Below is a small trained network, with its code and all its weights. Each question gives an input and a class and asks what happens when units are switched off, that is, made to give their printed mean instead of their output.

import numpy as np


def w(rows, s, z=0):
    codes = np.array(rows[::2]) - 128.0
    scale = np.full(codes.shape[1], s)
    scale[-1] = z or s
    return codes * scale


def norm(h):
    return h / np.sqrt((h * h).mean(-1, keepdims=True) + 1e-5)


def f(y):
    return np.maximum(y, 0)


def log_softmax(a):
    a = a - a.max(-1, keepdims=True)
    return a - np.log(np.exp(a).sum(-1, keepdims=True))


def net(x, mask):
    res = np.array(x, float).reshape(1, 5) / 4 @ E
    u = 0
    for l in range(2):
        y = f(norm(res) @ A[l][:, :-1].T + A[l][:, -1])
        res = res + np.where(mask[u : u + 15], y, B[l][:, -1]) @ B[l][:, :-1]
        u += 15
    return log_softmax(norm(res)[-1] @ U[:, :-1].T + U[:, -1])


A, B = {}, {}
E = w([
[136,176,205,175,104,139,106,125,154,145,138],'x0',
[206,103,173,11,155,120,167,149,214,143,151],'x1',
[148,164,130,163,165,105,204,117,146,127,64],'x2',
[144,88,121,158,95,95,104,156,173,97,97],'x3',
[43,184,112,74,54,89,156,120,183,132,139],'x4',
],0.013)
A[0] = w([
[69,147,50,202,68,142,113,90,86,134,105,78],'L0N0',
[126,216,192,164,82,104,93,104,167,151,141,34],'L0N1',
[125,83,127,150,80,72,90,178,185,78,60,75],'L0N2',
[138,61,69,103,166,128,137,96,88,96,110,59],'L0N3',
[164,145,211,174,131,127,123,136,96,85,156,103],'L0N4',
[105,192,133,85,167,132,158,69,54,214,141,80],'L0N5',
[95,93,120,100,66,157,26,108,126,114,227,56],'L0N6',
[142,184,112,133,138,106,206,110,152,137,19,72],'L0N7',
[119,177,131,168,163,116,183,88,149,106,61,22],'L0N8',
[121,172,122,108,123,188,167,115,79,166,186,1],'L0N9',
[129,128,129,146,105,118,114,98,80,104,117,31],'L0N10',
[97,154,123,87,83,97,145,121,182,168,123,64],'L0N11',
[119,103,9,92,96,76,188,107,106,125,141,46],'L0N12',
[33,162,109,124,84,117,161,118,169,86,163,57],'L0N13',
[165,101,82,172,84,43,88,148,156,119,108,22],'L0N14',
],0.012,0.0083)
B[0] = w([
[180,199,230,76,187,66,109,121,109,53,136,254],'L0N0',
[114,167,128,97,131,204,100,222,148,177,67,192],'L0N1',
[67,162,87,153,132,215,176,80,173,87,200,209],'L0N2',
[98,134,120,136,156,143,119,202,169,176,75,189],'L0N3',
[80,107,116,106,146,138,104,149,154,183,83,184],'L0N4',
[90,103,66,199,116,174,131,108,209,60,171,192],'L0N5',
[179,106,85,157,67,107,250,175,68,171,164,227],'L0N6',
[148,68,106,118,49,120,145,154,66,152,199,212],'L0N7',
[174,118,90,156,53,123,192,169,71,152,172,172],'L0N8',
[137,119,112,140,130,205,155,127,164,64,138,150],'L0N9',
[165,170,159,130,180,110,120,140,139,127,156,143],'L0N10',
[86,68,126,90,124,103,100,43,136,169,101,198],'L0N11',
[93,187,140,107,151,169,133,231,165,178,49,202],'L0N12',
[96,101,108,75,118,126,115,30,113,160,60,210],'L0N13',
[136,141,103,144,167,205,150,113,135,103,168,168],'L0N14',
],0.011,0.0092)
A[1] = w([
[170,85,175,79,146,57,116,92,205,115,150,72],'L1N0',
[95,119,42,81,171,94,97,166,102,89,120,65],'L1N1',
[127,114,112,168,141,192,146,86,203,57,179,52],'L1N2',
[142,163,164,164,82,177,77,135,163,200,165,65],'L1N3',
[64,172,119,116,43,67,107,153,143,81,119,112],'L1N4',
[153,80,117,7,156,101,173,152,222,143,170,80],'L1N5',
[197,41,115,217,206,131,81,156,86,145,126,134],'L1N6',
[134,187,117,120,163,110,164,65,123,109,143,143],'L1N7',
[126,136,153,180,142,110,195,104,171,128,68,125],'L1N8',
[156,103,84,181,71,44,212,136,88,156,187,51],'L1N9',
[61,132,195,128,96,175,61,183,130,157,109,3],'L1N10',
[159,138,170,63,159,51,123,121,156,89,178,50],'L1N11',
[82,129,122,162,147,134,95,209,166,200,75,28],'L1N12',
[56,136,69,163,129,46,88,156,45,63,96,58],'L1N13',
[159,62,120,152,200,176,66,91,138,150,103,49],'L1N14',
],0.011,0.0051)
B[1] = w([
[96,152,105,253,158,97,70,110,86,117,117,156],'L1N0',
[165,133,166,195,87,211,179,213,169,207,85,158],'L1N1',
[2,128,95,132,157,163,98,142,214,72,220,183],'L1N2',
[207,114,77,103,235,183,217,211,109,81,72,165],'L1N3',
[234,24,89,150,202,104,119,64,147,170,152,179],'L1N4',
[191,230,253,250,177,131,50,104,42,77,135,252],'L1N5',
[72,130,81,15,43,80,156,3,171,201,120,206],'L1N6',
[112,72,139,100,162,92,43,155,200,123,176,168],'L1N7',
[170,86,98,47,108,141,123,170,94,144,215,150],'L1N8',
[144,69,153,74,122,80,105,194,44,103,228,191],'L1N9',
[140,94,134,146,159,104,137,203,161,169,84,154],'L1N10',
[103,198,180,176,196,25,62,148,132,110,138,146],'L1N11',
[62,172,178,92,178,34,128,201,182,156,120,176],'L1N12',
[243,154,240,234,142,218,76,82,163,124,115,163],'L1N13',
[29,153,95,80,44,93,131,73,152,157,91,165],'L1N14',
],0.0077,0.011)
U = w([
[173,199,223,190,178,115,63,84,84,72,124,155],'0',
[181,92,119,118,74,137,186,178,49,162,208,136],'1',
[80,112,111,55,113,104,106,8,156,183,66,170],'2',
[127,164,134,123,178,212,152,240,164,189,34,120],'3',
[80,132,81,163,152,228,140,99,176,50,212,124],'4',
[65,138,150,75,153,75,125,183,120,116,166,205],'5',
[108,51,140,126,120,103,105,152,127,34,60,30],'6',
[101,54,114,128,127,86,78,163,117,44,55,1],'7',
],0.015,0.0069)

Each question gives the input, the list of numbers given to net, and the class t.
The units are the neurons (one row each of A and B). Each row of codes is followed by its name. A weight is (code - 128) times the scale printed after its matrix; where a second scale follows, it is the last column's (A, B and U).
mask holds one flag per neuron, layer by layer. A switched-off neuron (its flag False) gives its mean, the last column of its row in B, instead of its output. The means were averaged over made-up inputs and are rounded, as every weight is.
A unit's drop is (log p(t) with every unit on - log p(t) with that unit switched off) / (log p(t) with every unit on - log p(t) with every unit switched off).
The circuit of an input: a set's keep is (log p(t) with only the set's units on - log p(t) with every unit switched off) / (log p(t) with every unit on - log p(t) with every unit switched off). Starting from the 12 units with the biggest drops (on a tie, the unit counted first), units are removed one at a time, each time the one whose removal leaves the highest keep (on an exact tie, the one counted first), for as long as the keep stays at least 0.8.
circuit, biggest first: the units of the circuit, biggest drop first
most important unit: the unit with the biggest drop
k most important neurons: the k neurons with the biggest drops, biggest first
k most important neurons of layer l: the k neurons of layer l with the biggest drops, biggest first
input [-1,-4,-8,1,7], class 1: most important unit	L0N6
input [4,-4,5,-5,3], class 1: 2 most important neurons of layer 0	L0N8, L0N7
input [-7,-6,4,2,-6], class 3: 4 most important neurons	L0N3, L1N5, L1N1, L0N11
input [-8,-6,6,5,-2], class 3: 3 most important neurons of layer 0	L0N12, L0N3, L0N6
input [-3,0,-4,5,-1], class 4: 4 most important neurons of layer 0	L0N2, L0N14, L0N7, L0N8
input [2,-2,1,2,-2], class 5: 2 most important neurons	L1N5, L0N5
input [8,-7,0,0,-4], class 3: 2 most important neurons of layer 0	L0N4, L0N1
input [-6,-3,1,5,2], class 3: 2 most important neurons	L0N12, L0N3
input [6,3,6,3,2], class 1: 3 most important neurons of layer 0	L0N7, L0N8, L0N12
input [3,7,1,5,-8], class 2: circuit, biggest first	L1N6, L1N14
input [0,4,-5,-6,-6], class 2: circuit, biggest first	L1N6, L0N2, L1N14, L0N7
input [0,1,-7,-7,4], class 1: 3 most important neurons of layer 0	L0N6, L0N2, L0N14
input [-3,-1,7,-8,3], class 4: 2 most important neurons	L0N5, L0N6
input [-3,-2,5,-3,6], class 2: most important unit	L0N13
input [6,8,3,-8,5], class 0: 2 most important neurons	L1N5, L0N2
input [2,7,-7,0,2], class 0: 2 most important neurons of layer 0	L0N7, L0N8
input [1,-4,5,1,2], class 1: 2 most important neurons	L0N8, L0N7
input [-6,-7,7,-7,-8], class 2: 3 most important neurons of layer 0	L0N6, L0N2, L0N3
input [-6,-6,-7,1,-4], class 1: 2 most important neurons of layer 1	L1N5, L1N6
input [1,5,-6,-8,0], class 4: 3 most important neurons	L0N5, L0N9, L1N2
input [-5,5,2,3,-8], class 2: most important neuron	L1N6
input [0,0,6,-4,-7], class 2: 3 most important neurons	L1N6, L0N6, L0N4
input [-7,-8,1,8,7], class 0: 2 most important neurons	L0N0, L1N13
input [0,-2,5,-7,-5], class 4: 3 most important neurons	L0N5, L0N6, L1N2
input [-3,-7,7,2,4], class 0: 3 most important neurons	L0N0, L0N6, L1N13
